Below is a small trained network, with its code and all its weights. Each question gives an input and a target symbol and asks what happens when units are switched off, that is, made to give their printed mean instead of their output.

import numpy as np


def w(rows, s, z=0):
    codes = np.array(rows[::2]) - 128.0
    scale = np.full(codes.shape[1], s)
    scale[-1] = z or s
    return codes * scale


def softmax(a):
    e = np.exp(a - a.max(-1, keepdims=True))
    return e / e.sum(-1, keepdims=True)


def log_softmax(a):
    a = a - a.max(-1, keepdims=True)
    return a - np.log(np.exp(a).sum(-1, keepdims=True))


def net(x, mask):
    ids = ['ΓΔΛαβεητω'.index(c) for c in x.split()]
    T = len(ids)
    res = E[ids] + P[:T]
    u = 0
    for l in range(2):
        r = res
        for j in range(3):
            rows = slice(2 * j, 2 * j + 2)
            q, k, v = (r @ M[l][rows].T for M in (Q, K, V))
            z = softmax(np.where(np.tri(T) > 0, q @ k.T / 2**0.5, -1e9)) @ v
            o = O[l][rows]
            res = res + np.where(mask[u + j], z, o[:, -1]) @ o[:, :-1]
        u += 3
    return log_softmax(res[-1] @ U[:, :-1].T + U[:, -1])


Q, K, V, O = {}, {}, {}, {}
E = w([
[183,144,168,196,161,116],'Γ',
[164,62,193,105,30,126],'Δ',
[124,87,131,87,136,252],'Λ',
[185,179,152,114,150,137],'α',
[147,56,60,117,116,163],'β',
[112,21,111,174,107,184],'ε',
[133,141,150,155,163,110],'η',
[63,135,184,203,95,179],'τ',
[143,158,114,221,32,140],'ω',
],0.022)
P = w([
[63,201,40,142,254,54],'0',
[95,86,182,234,99,105],'1',
[102,97,164,232,69,113],'2',
[109,95,189,182,119,124],'3',
[150,96,181,176,114,109],'4',
[136,103,189,187,111,124],'5',
[142,98,211,146,143,133],'6',
[181,91,196,168,134,122],'7',
[175,102,218,152,138,142],'8',
[132,109,163,181,62,131],'9',
[216,96,210,203,124,113],'10',
[158,112,166,170,94,117],'11',
[213,92,172,190,114,71],'12',
[160,110,160,200,73,107],'13',
],0.0088)
Q[0] = w([
[100,181,22,87,59,143],'0.h1',
[40,22,175,161,170,117],'0.h1',
[49,222,157,42,187,94],'0.h2',
[155,117,153,151,139,88],'0.h2',
[243,159,149,180,135,114],'0.h3',
[103,27,1,99,152,44],'0.h3',
],0.0075)
K[0] = w([
[183,74,183,130,119,80],'0.h1',
[137,148,79,40,90,130],'0.h1',
[156,76,184,162,123,129],'0.h2',
[96,174,131,106,174,161],'0.h2',
[85,175,49,124,169,115],'0.h3',
[88,104,149,125,128,255],'0.h3',
],0.01)
V[0] = w([
[186,30,231,251,191,118],'0.h1',
[1,149,116,236,152,74],'0.h1',
[89,178,102,50,154,59],'0.h2',
[59,150,79,42,47,90],'0.h2',
[140,75,88,138,76,146],'0.h3',
[79,161,84,100,116,238],'0.h3',
],0.007)
O[0] = w([
[83,68,178,175,168,119,255],'0.h1',
[60,133,89,146,127,122,186],'0.h1',
[135,154,139,1,178,134,80],'0.h2',
[105,124,131,25,143,94,11],'0.h2',
[168,84,100,148,59,122,79],'0.h3',
[32,132,202,167,102,227,73],'0.h3',
],0.0087,0.0072)
Q[1] = w([
[57,120,160,219,178,120],'1.h1',
[130,235,152,204,143,115],'1.h1',
[121,71,87,22,105,213],'1.h2',
[133,2,115,112,137,140],'1.h2',
[91,157,178,166,148,82],'1.h3',
[142,65,164,55,90,97],'1.h3',
],0.0091)
K[1] = w([
[168,145,86,159,175,162],'1.h1',
[115,177,7,120,130,160],'1.h1',
[207,124,184,175,124,203],'1.h2',
[205,51,142,106,161,216],'1.h2',
[82,114,120,157,150,86],'1.h3',
[171,137,193,95,22,108],'1.h3',
],0.011)
V[1] = w([
[165,123,168,97,194,90],'1.h1',
[209,231,173,126,154,177],'1.h1',
[150,120,217,221,184,99],'1.h2',
[58,211,57,158,130,186],'1.h2',
[177,122,116,92,169,70],'1.h3',
[117,218,137,121,221,2],'1.h3',
],0.011)
O[1] = w([
[79,184,233,38,155,136,138],'1.h1',
[105,230,2,75,252,150,172],'1.h1',
[166,153,7,59,17,71,251],'1.h2',
[56,110,154,20,105,208,202],'1.h2',
[219,84,114,174,184,83,62],'1.h3',
[103,61,105,124,208,52,170],'1.h3',
],0.0076,0.011)
U = w([
[167,2,53,141,137,192,188],'Γ',
[186,102,49,147,104,155,121],'Δ',
[154,161,200,105,59,39,233],'Λ',
[130,138,136,183,106,68,35],'α',
[130,43,153,110,119,79,127],'β',
[121,143,133,138,120,99,254],'ε',
[137,95,174,145,115,108,97],'η',
[119,98,140,84,78,90,39],'τ',
[136,108,105,118,82,53,12],'ω',
],0.0084,0.0026)

Each question gives the input, a string of symbols that net reads in full, and the target symbol t.
The units are the heads (2 rows each of Q, K, V and O). Each row of codes is followed by its name. A weight is (code - 128) times the scale printed after its matrix; where a second scale follows, it is the last column's (O and U).
mask holds one flag per head, layer by layer. A switched-off head (its flag False) gives its mean, the last column of its rows in O, instead of its output. The means were averaged over made-up inputs and are rounded, as every weight is.
A unit's drop is (log p(t) with every unit on - log p(t) with that unit switched off) / (log p(t) with every unit on - log p(t) with every unit switched off).
The circuit of an input: a set's keep is (log p(t) with only the set's units on - log p(t) with every unit switched off) / (log p(t) with every unit on - log p(t) with every unit switched off). Starting from all 6 units, units are removed one at a time, each time the one whose removal leaves the highest keep (on an exact tie, the one counted first), for as long as the keep stays at least 0.8.
units of the circuit, in order: the units of the circuit, biggest drop first
most important unit: the unit with the biggest drop
heads that matter: for each layer, one digit per head in row order, 1 if its drop is at least 0.15 and else 0, layers parted by /
drop when u is switched off: that unit's drop, to one decimal
input Δ Λ Λ α Γ ω Γ, target α: heads that matter : 010 / 010
input β τ η β τ α ε η α τ, target η: units of the circuit, in order : (1.h2, 0.h2, 1.h1)
input ω α Δ α β ω, target Γ: units of the circuit, in order : (1.h1, 0.h1, 1.h2)
input τ η α Γ ω, target τ: most important unit : 1.h2
input Δ β Δ ε α Γ τ ε, target Δ: heads that matter : 000 / 011
input ω ε β ε α Γ β α ω β α, target Γ: units of the circuit, in order : (1.h1, 0.h1)
input Λ ε α α α η Γ α ε Λ ε η, target Δ: units of the circuit, in order : (0.h3, 1.h1, 0.h1, 1.h2)
input Δ β α Λ α β α, target α: units of the circuit, in order : (1.h2, 0.h2)
input Γ α η, target ω: units of the circuit, in order : (1.h2, 1.h3)
input Γ Λ η Δ τ Λ ε τ Λ τ τ ε ω, target ω: units of the circuit, in order : (1.h2, 1.h3, 0.h1)
input ε α α ω, target Λ: units of the circuit, in order : (1.h3, 1.h1)
input η ε Γ Γ ω, target β: heads that matter : 100 / 001
input Λ η Δ α β τ, target Δ: units of the circuit, in order : (1.h1, 0.h1, 0.h3)
input Λ α α Γ Δ β α α, target Δ: most important unit : 0.h3
input Γ Λ Δ α ε α, target ω: heads that matter : 000 / 011
input α τ Γ Λ Γ Γ β ω ω α α Λ τ Γ, target ε: heads that matter : 110 / 100
input Γ Λ α α η ε α, target ω: units of the circuit, in order : (1.h2, 1.h3, 0.h1)
input η η α ε Γ Δ β τ Γ, target β: units of the circuit, in order : (1.h3, 1.h1, 0.h3)
input α ε α Λ Λ α α, target ε: heads that matter : 110 / 100
input ω ε τ η β α Γ τ α Δ ω ω Γ, target Γ: units of the circuit, in order : (1.h1, 0.h1, 1.h2)
input ω β β Γ β ε α η α α α η, target Γ: heads that matter : 100 / 110
input α η α τ τ β ε η τ η α Γ η, target ε: units of the circuit, in order : (1.h1, 0.h2, 0.h1)
input ω ω τ Λ η ω Δ β ω τ, target Γ: units of the circuit, in order : (1.h1, 0.h1)
input β Γ η α α Γ Γ Δ η ε Γ η ε ω, target η: most important unit : 1.h2
input Λ β Γ, target Δ: heads that matter : 101 / 101
input Λ α ε β α Δ Δ Λ, target Δ: drop when 0.h1 is switched off : 0.3
input Δ Δ Γ ω τ Δ α Δ α η τ Δ η η, target α: most important unit : 1.h2
input η Γ τ η α τ η, target β: drop when 1.h3 is switched off : 0.9
input Γ Γ ω η Γ α ε Γ η, target ω: drop when 1.h1 is switched off : 0.0
input Λ η η τ β α τ η Γ Γ, target Δ: drop when 0.h3 is switched off : 0.5
